Below are the code and all the weights of a small trained network. Each question names an input and a target symbol and asks about switching units off, where a switched-off unit gives its printed mean instead of its output.

import numpy as np


def w(rows, s, z=0):
    codes = np.array(rows[::2]) - 128.0
    scale = np.full(codes.shape[1], s)
    scale[-1] = z or s
    return codes * scale


def norm(h):
    return h / np.sqrt((h * h).mean(-1, keepdims=True) + 1e-5)


def f(y):
    return y / 2 * (1 + np.tanh(0.7978845608 * (y + 0.044715 * y**3)))


def softmax(a):
    e = np.exp(a - a.max(-1, keepdims=True))
    return e / e.sum(-1, keepdims=True)


def log_softmax(a):
    a = a - a.max(-1, keepdims=True)
    return a - np.log(np.exp(a).sum(-1, keepdims=True))


def net(x, mask):
    ids = ['ΔΘΦαγεζλμξστω'.index(c) for c in x.split()]
    T = len(ids)
    res = E[ids] + P[:T]
    u = 0
    for l in range(2):
        r = norm(res)
        for j in range(3):
            rows = slice(3 * j, 3 * j + 3)
            q, k, v = (r @ M[l][rows].T for M in (Q, K, V))
            z = softmax(np.where(np.tri(T) > 0, q @ k.T / 3**0.5, -1e9)) @ v
            o = O[l][rows]
            res = res + np.where(mask[u + j], z, o[:, -1]) @ o[:, :-1]
        u += 3
        y = f(norm(res) @ A[l][:, :-1].T + A[l][:, -1])
        res = res + np.where(mask[u : u + 8], y, B[l][:, -1]) @ B[l][:, :-1]
        u += 8
    return log_softmax(norm(res)[-1] @ U[:, :-1].T + U[:, -1])


Q, K, V, O, A, B = {}, {}, {}, {}, {}, {}
E = w([
[114,157,83,73],'Δ',
[171,148,161,134],'Θ',
[133,156,180,175],'Φ',
[108,166,139,121],'α',
[253,172,119,83],'γ',
[155,152,168,100],'ε',
[90,158,190,136],'ζ',
[144,147,151,91],'λ',
[180,148,167,111],'μ',
[182,139,160,145],'ξ',
[132,119,58,95],'σ',
[150,143,140,80],'τ',
[74,167,127,95],'ω',
],0.031)
P = w([
[200,254,58,124],'0',
[177,214,99,129],'1',
[167,190,113,119],'2',
[161,168,129,113],'3',
[154,150,137,107],'4',
[145,134,142,101],'5',
[138,118,148,93],'6',
[131,103,151,85],'7',
[123,89,154,79],'8',
[114,79,159,71],'9',
],0.014)
Q[0] = w([
[82,115,113,70],'0.h0',
[177,144,64,38],'0.h0',
[96,145,205,52],'0.h0',
[119,115,65,115],'0.h1',
[37,140,129,186],'0.h1',
[46,119,89,253],'0.h1',
[103,105,81,217],'0.h2',
[85,88,96,193],'0.h2',
[85,160,155,83],'0.h2',
],0.023)
K[0] = w([
[103,48,165,82],'0.h0',
[236,100,95,67],'0.h0',
[161,29,120,216],'0.h0',
[147,176,62,133],'0.h1',
[193,127,140,187],'0.h1',
[203,250,123,237],'0.h1',
[153,243,122,94],'0.h2',
[134,230,130,110],'0.h2',
[116,19,188,97],'0.h2',
],0.021)
V[0] = w([
[75,194,103,172],'0.h0',
[192,53,167,103],'0.h0',
[139,94,128,134],'0.h0',
[64,44,136,78],'0.h1',
[61,241,77,13],'0.h1',
[24,153,50,147],'0.h1',
[127,48,87,252],'0.h2',
[69,161,187,131],'0.h2',
[91,20,49,122],'0.h2',
],0.024)
O[0] = w([
[79,92,161,123,109],'0.h0',
[200,174,111,146,138],'0.h0',
[136,149,137,113,116],'0.h0',
[52,138,75,81,111],'0.h1',
[139,61,14,205,255],'0.h1',
[118,211,83,192,132],'0.h1',
[107,248,172,98,48],'0.h2',
[75,124,132,69,91],'0.h2',
[100,236,154,253,107],'0.h2',
],0.022,0.034)
A[0] = w([
[100,156,152,134,89],'0.n0',
[98,184,91,88,147],'0.n1',
[139,109,252,154,112],'0.n2',
[104,143,174,196,58],'0.n3',
[140,201,88,127,86],'0.n4',
[222,146,129,82,65],'0.n5',
[103,87,146,205,222],'0.n6',
[198,147,138,60,4],'0.n7',
],0.035,0.0049)
B[0] = w([
[132,128,99,115,125],'0.n0',
[153,94,144,153,125],'0.n1',
[217,153,253,145,137],'0.n2',
[136,86,125,208,141],'0.n3',
[82,107,149,94,154],'0.n4',
[200,149,80,119,151],'0.n5',
[113,67,123,97,249],'0.n6',
[64,167,52,129,140],'0.n7',
],0.047,0.02)
Q[1] = w([
[50,161,171,136],'1.h0',
[146,60,144,151],'1.h0',
[252,133,73,210],'1.h0',
[53,141,122,199],'1.h1',
[197,131,135,157],'1.h1',
[128,35,141,158],'1.h1',
[68,117,132,177],'1.h2',
[68,115,169,129],'1.h2',
[169,178,114,142],'1.h2',
],0.041)
K[1] = w([
[136,116,173,160],'1.h0',
[80,139,71,110],'1.h0',
[120,253,72,165],'1.h0',
[40,171,169,127],'1.h1',
[154,129,130,159],'1.h1',
[100,72,86,184],'1.h1',
[91,166,79,139],'1.h2',
[76,137,154,91],'1.h2',
[156,146,107,112],'1.h2',
],0.043)
V[1] = w([
[137,8,103,148],'1.h0',
[95,154,67,104],'1.h0',
[114,228,4,154],'1.h0',
[163,197,164,156],'1.h1',
[145,122,157,148],'1.h1',
[66,160,26,57],'1.h1',
[124,72,145,91],'1.h2',
[122,128,228,246],'1.h2',
[129,132,112,114],'1.h2',
],0.028)
O[1] = w([
[84,240,215,63,254],'1.h0',
[142,71,163,84,141],'1.h0',
[249,1,167,107,157],'1.h0',
[72,61,72,165,60],'1.h1',
[132,95,130,118,124],'1.h1',
[116,202,120,153,131],'1.h1',
[96,73,151,141,150],'1.h2',
[155,125,84,8,99],'1.h2',
[129,131,132,144,131],'1.h2',
],0.023,0.04)
A[1] = w([
[140,115,83,94,226],'1.n0',
[121,105,128,102,49],'1.n1',
[144,149,181,190,84],'1.n2',
[91,143,163,127,150],'1.n3',
[115,179,161,150,119],'1.n4',
[163,179,50,89,120],'1.n5',
[63,151,112,133,2],'1.n6',
[81,137,2,128,25],'1.n7',
],0.04,0.0072)
B[1] = w([
[122,168,69,109,247],'1.n0',
[119,134,154,86,163],'1.n1',
[147,67,172,211,198],'1.n2',
[137,179,112,159,148],'1.n3',
[202,37,156,111,137],'1.n4',
[121,220,100,175,161],'1.n5',
[14,157,138,158,136],'1.n6',
[98,114,2,213,147],'1.n7',
],0.055,0.013)
U = w([
[104,71,76,118,64],'Δ',
[175,173,200,89,152],'Θ',
[115,174,133,92,138],'Φ',
[54,142,150,114,201],'α',
[220,67,103,92,7],'γ',
[128,110,119,79,143],'ε',
[103,144,128,95,133],'ζ',
[106,73,141,62,115],'λ',
[152,134,116,91,124],'μ',
[195,249,126,173,116],'ξ',
[121,92,174,208,163],'σ',
[119,81,134,75,135],'τ',
[51,108,34,174,100],'ω',
],0.019,0.013)

Each question gives the input, a string of symbols that net reads in full, and the target symbol t.
The units are the heads (3 rows each of Q, K, V and O) and the neurons (one row each of A and B). Each row of codes is followed by its name. A weight is (code - 128) times the scale printed after its matrix; where a second scale follows, it is the last column's (O, A, B and U).
mask holds one flag per unit, layer by layer, with each layer's heads first. A switched-off unit (its flag False) gives its mean, the last column of its rows in O or B, instead of its output. The means were averaged over made-up inputs and are rounded, as every weight is.
A unit's drop is (log p(t) with every unit on - log p(t) with that unit switched off) / (log p(t) with every unit on - log p(t) with every unit switched off).
The circuit of an input: a set's keep is (log p(t) with only the set's units on - log p(t) with every unit switched off) / (log p(t) with every unit on - log p(t) with every unit switched off). Starting from the 12 units with the biggest drops (on a tie, the unit counted first), units are removed one at a time, each time the one whose removal leaves the highest keep (on an exact tie, the one counted first), for as long as the keep stays at least 0.8.
units of the circuit, in order: the units of the circuit, biggest drop first
k most important neurons: the k neurons with the biggest drops, biggest first
k most important neurons of layer l: the k neurons of layer l with the biggest drops, biggest first
drop when u is switched off: that unit's drop, to one decimal
input Θ σ σ σ λ σ ζ ε λ ε, target λ: most important neuron of layer 0 -> 0.n4
input Φ τ ε γ ξ ω σ σ σ, target σ: units of the circuit, in order -> 0.h2, 1.n2
input σ Φ α σ σ Φ ε σ, target Θ: 2 most important neurons of layer 1 -> 1.n0, 1.n7
input ζ ω ξ, target ω: 2 most important neurons -> 1.n7, 0.n2
input σ σ τ σ τ ε ξ σ Φ μ, target σ: 3 most important neurons -> 0.n4, 0.n2, 0.n3
input σ λ ξ λ, target ξ: units of the circuit, in order -> 0.h0, 1.h0
input σ Θ Δ ξ ε, target ξ: 2 most important neurons -> 1.n5, 0.n6
input γ ζ ξ, target ξ: 3 most important neurons -> 0.n5, 1.n5, 0.n6
input ξ ξ α, target ξ: 2 most important neurons -> 1.n5, 0.n2
input τ Δ σ, target σ: 3 most important neurons -> 0.n5, 0.n7, 1.n0
input α Θ σ ω Φ σ Δ σ γ, target ξ: units of the circuit, in order -> 0.h0, 1.n5
input σ Θ γ σ σ λ ξ σ τ γ, target σ: units of the circuit, in order -> 0.h2, 1.n2
input σ Δ λ Δ σ, target ω: 2 most important neurons -> 0.n2, 0.n6
input ξ μ σ α Θ ω ω, target ω: units of the circuit, in order -> 0.h1
input λ σ Δ γ σ σ ζ σ λ γ, target σ: 3 most important neurons -> 0.n3, 0.n4, 1.n2
input σ λ λ, target λ: 2 most important neurons of layer 1 -> 1.n2, 1.n5
input Θ λ σ γ λ Δ σ α, target σ: drop when 0.h2 is switched off -> 2.7
input Δ σ τ ω α, target ω: drop when 0.h0 is switched off -> 0.1
input τ ξ σ γ σ γ σ, target ξ: drop when 0.n5 is switched off -> 0.0
input γ μ Φ Φ ε γ α ε σ Δ, target ω: drop when 1.n7 is switched off -> 0.2
input γ σ γ ε σ Θ ω ξ, target ω: most important neuron -> 1.n7
